Each row has a name. Each piece below is followed by the name of the row it came from, unless a question asks for something else. Each question is about the rows just above it. Places in a row count from 1.

gubo: [-52.4  16.2 -30.3  -7.4]
Remur: [ 72.6  -5.0  32.3 -14.4]
rikef: [21.1 23.9 84.1 14.4]
Lof: [ 4.9  6.2 -3.6 15.8]
Livim: [ -5.7 -15.7  15.4  48.0]
leleg: [-20.8 -10.6  51.2   1.4]
zibem: [-26.1   3.1  -5.6 -22.5]
[-5.7] is at row and place -> Livim, 1
Where in the named rows is [21.1]? -> rikef, 1
[3.1] is at row and place -> zibem, 2

fuf: [  4.1  65.6   0.2  14.2 -67.9]
gemur: [-68.3 -53.0  54.7   1.8  41.0]
bure: [ 31.4  65.6   0.2  14.2 -67.9]
Remur: [-38.9 -48.6  42.3  53.1  26.1]
gat: [-65.6 -68.2 -26.5  66.3 -64.8]
Livim: [31.5 40.2 54.7  1.8 41.0]
zibem: [ -8.8  42.4 -54.9  33.2  -6.3]
Lof: [ -8.8  42.4 -45.3  33.2  -6.3]
Zikap: [ 50.6 -12.0  39.7  60.2 -50.3]
[31.4] is at row and place -> bure, 1
Where in the named rows is [-68.2]? -> gat, 2

fuf: [53.1 25.2 62.9 72.4]
bure: [-30.2 -17.7  -5.6 -29.7]
Livim: [53.1 25.2 62.9 -5.4]
zibem: [ 8.5 -5.5  4.5  7.3]
Zikap: [-1.8  0.2 -1.7  1.7]
rikef: [39.7 18.4 45.0 -2.8]
leleg: [  8.6 -20.2  -6.2 -34.2]
gemur: [ 5.8  3.1  7.4 -0.6]
Remur: [ -9.8  -2.2 -12.7   6.7]
gat: [-0.4 -0.5 -0.3 -0.6]
Lof: [19.4 15.2  6.1 24.3]
gubo: [-3.0 -0.3 -4.2  3.1]
[8.5] is at row and place -> zibem, 1
Where in the named rows is [-5.6]? -> bure, 3

